Below are the code and all the weights of a small trained network. Each question names an input and a target symbol and asks about switching units off, where a switched-off unit gives its printed mean instead of its output.

import numpy as np


def w(rows, s, z=0):
    codes = np.array(rows[::2]) - 128.0
    scale = np.full(codes.shape[1], s)
    scale[-1] = z or s
    return codes * scale


def norm(h):
    return h / np.sqrt((h * h).mean(-1, keepdims=True) + 1e-5)


def f(y):
    return np.maximum(y, 0)


def softmax(a):
    e = np.exp(a - a.max(-1, keepdims=True))
    return e / e.sum(-1, keepdims=True)


def log_softmax(a):
    a = a - a.max(-1, keepdims=True)
    return a - np.log(np.exp(a).sum(-1, keepdims=True))


def net(x, mask):
    ids = ['ΔΛαγεηθφ'.index(c) for c in x.split()]
    T = len(ids)
    res = E[ids] + P[:T]
    u = 0
    for l in range(2):
        r = norm(res)
        for j in range(3):
            rows = slice(2 * j, 2 * j + 2)
            q, k, v = (r @ M[l][rows].T for M in (Q, K, V))
            z = softmax(np.where(np.tri(T) > 0, q @ k.T / 2**0.5, -1e9)) @ v
            o = O[l][rows]
            res = res + np.where(mask[u + j], z, o[:, -1]) @ o[:, :-1]
        u += 3
        y = f(norm(res) @ A[l][:, :-1].T + A[l][:, -1])
        res = res + np.where(mask[u : u + 4], y, B[l][:, -1]) @ B[l][:, :-1]
        u += 4
    return log_softmax(norm(res)[-1] @ U[:, :-1].T + U[:, -1])


Q, K, V, O, A, B = {}, {}, {}, {}, {}, {}
E = w([
[145,83,211],'Δ',
[9,178,197],'Λ',
[137,255,71],'α',
[158,50,239],'γ',
[181,177,188],'ε',
[129,244,32],'η',
[170,97,133],'θ',
[120,96,103],'φ',
],0.0047)
P = w([
[199,2,237],'0',
[207,14,194],'1',
[212,31,166],'2',
[213,96,124],'3',
[186,152,115],'4',
[166,171,109],'5',
[147,170,112],'6',
],0.0016)
Q[0] = w([
[228,150,239],'0.h0',
[119,251,173],'0.h0',
[21,186,132],'0.h1',
[157,87,185],'0.h1',
[253,116,47],'0.h2',
[53,90,125],'0.h2',
],0.014)
K[0] = w([
[119,212,255],'0.h0',
[236,183,167],'0.h0',
[86,160,199],'0.h1',
[189,144,104],'0.h1',
[188,56,56],'0.h2',
[89,127,176],'0.h2',
],0.016)
V[0] = w([
[140,45,42],'0.h0',
[26,114,135],'0.h0',
[232,159,168],'0.h1',
[60,191,190],'0.h1',
[3,137,137],'0.h2',
[136,180,223],'0.h2',
],0.011)
O[0] = w([
[2,134,177,34],'0.h0',
[172,213,214,23],'0.h0',
[203,64,23,248],'0.h1',
[163,233,82,80],'0.h1',
[65,224,226,4],'0.h2',
[185,221,57,179],'0.h2',
],0.0073,0.0042)
A[0] = w([
[139,162,86,50],'0.n0',
[70,115,197,2],'0.n1',
[199,172,89,149],'0.n2',
[84,254,156,246],'0.n3',
],0.015,0.00058)
B[0] = w([
[162,156,165,180],'0.n0',
[129,37,223,158],'0.n1',
[86,184,167,255],'0.n2',
[19,143,4,220],'0.n3',
],0.016,0.0063)
Q[1] = w([
[163,129,4],'1.h0',
[195,133,183],'1.h0',
[194,156,203],'1.h1',
[145,103,235],'1.h1',
[139,8,127],'1.h2',
[32,115,180],'1.h2',
],0.015)
K[1] = w([
[217,65,106],'1.h0',
[69,98,138],'1.h0',
[155,101,232],'1.h1',
[215,108,201],'1.h1',
[4,166,136],'1.h2',
[152,202,203],'1.h2',
],0.016)
V[1] = w([
[176,57,156],'1.h0',
[90,106,228],'1.h0',
[157,164,177],'1.h1',
[211,71,147],'1.h1',
[69,178,69],'1.h2',
[112,125,247],'1.h2',
],0.011)
O[1] = w([
[39,202,72,199],'1.h0',
[195,138,21,2],'1.h0',
[177,115,73,78],'1.h1',
[156,254,91,154],'1.h1',
[136,227,37,95],'1.h2',
[182,134,249,14],'1.h2',
],0.0071,0.0061)
A[1] = w([
[89,221,97,247],'1.n0',
[254,175,104,2],'1.n1',
[205,65,122,79],'1.n2',
[163,227,150,44],'1.n3',
],0.0094,0.0011)
B[1] = w([
[133,179,202,253],'1.n0',
[248,96,132,180],'1.n1',
[52,143,130,182],'1.n2',
[98,78,187,171],'1.n3',
],0.013,0.0052)
U = w([
[43,200,87,120],'Δ',
[211,98,192,125],'Λ',
[98,182,223,155],'α',
[104,35,13,164],'γ',
[84,137,153,3],'ε',
[70,2,217,145],'η',
[183,152,162,98],'θ',
[220,168,40,163],'φ',
],0.01,0.0032)

Each question gives the input, a string of symbols that net reads in full, and the target symbol t.
The units are the heads (2 rows each of Q, K, V and O) and the neurons (one row each of A and B). Each row of codes is followed by its name. A weight is (code - 128) times the scale printed after its matrix; where a second scale follows, it is the last column's (O, A, B and U).
mask holds one flag per unit, layer by layer, with each layer's heads first. A switched-off unit (its flag False) gives its mean, the last column of its rows in O or B, instead of its output. The means were averaged over made-up inputs and are rounded, as every weight is.
A unit's drop is (log p(t) with every unit on - log p(t) with that unit switched off) / (log p(t) with every unit on - log p(t) with every unit switched off).
top k neurons: the k neurons with the biggest drops, biggest first
top k neurons in layer l: the k neurons of layer l with the biggest drops, biggest first
which heads matter: for each layer, one digit per head in row order, 1 if its drop is at least 0.15 and else 0, layers parted by /
drop of u: that unit's drop, to one decimal
input ε α γ θ θ θ η, target γ: which heads matter -> 101 / 000
input θ η Δ, target γ: top 2 neurons -> [0.n2, 0.n0]
input ε γ ε φ θ Δ, target η: top neuron -> [0.n3]
input ε α Δ, target φ: which heads matter -> 111 / 001
input α θ φ α γ φ γ, target η: top 3 neurons -> [0.n2, 1.n0, 0.n3]
input γ φ ε Δ φ Δ, target η: which heads matter -> 010 / 001
input φ ε γ φ θ, target η: which heads matter -> 000 / 001
input γ α η γ γ Δ, target α: top 2 neurons in layer 0 -> [0.n3, 0.n2]
input φ η α, target η: which heads matter -> 111 / 001
input α α θ η φ α, target η: which heads matter -> 101 / 001
input γ γ Δ φ φ ε, target η: which heads matter -> 001 / 001
input α θ α, target γ: which heads matter -> 111 / 000
input η Λ θ η γ α, target α: which heads matter -> 011 / 000
input γ α Δ, target α: top 3 neurons in layer 0 -> [0.n3, 0.n0, 0.n2]
input γ α α γ γ, target α: top 3 neurons in layer 0 -> [0.n3, 0.n0, 0.n2]
input θ Δ ε α, target φ: top 3 neurons -> [0.n3, 0.n0, 1.n2]
input γ Λ ε, target γ: top 2 neurons -> [0.n3, 0.n1]
input γ θ θ Δ Δ, target γ: which heads matter -> 010 / 000
input φ φ θ θ θ η, target γ: which heads matter -> 000 / 100
input α η γ γ Λ γ α, target α: which heads matter -> 100 / 000
input α γ γ γ, target α: top 3 neurons in layer 0 -> [0.n3, 0.n2, 0.n0]
input θ η φ γ η, target η: top 2 neurons in layer 0 -> [0.n3, 0.n1]
input γ γ α Δ Λ γ γ, target Λ: top 2 neurons -> [0.n3, 1.n1]
input φ φ η φ Δ γ, target η: top neuron in layer 1 -> [1.n2]
input θ θ Δ φ θ, target η: top neuron in layer 0 -> [0.n3]
input γ θ ε θ ε α α, target φ: top 2 neurons in layer 0 -> [0.n3, 0.n0]
input γ γ ε γ, target φ: drop of 0.h2 -> 0.2
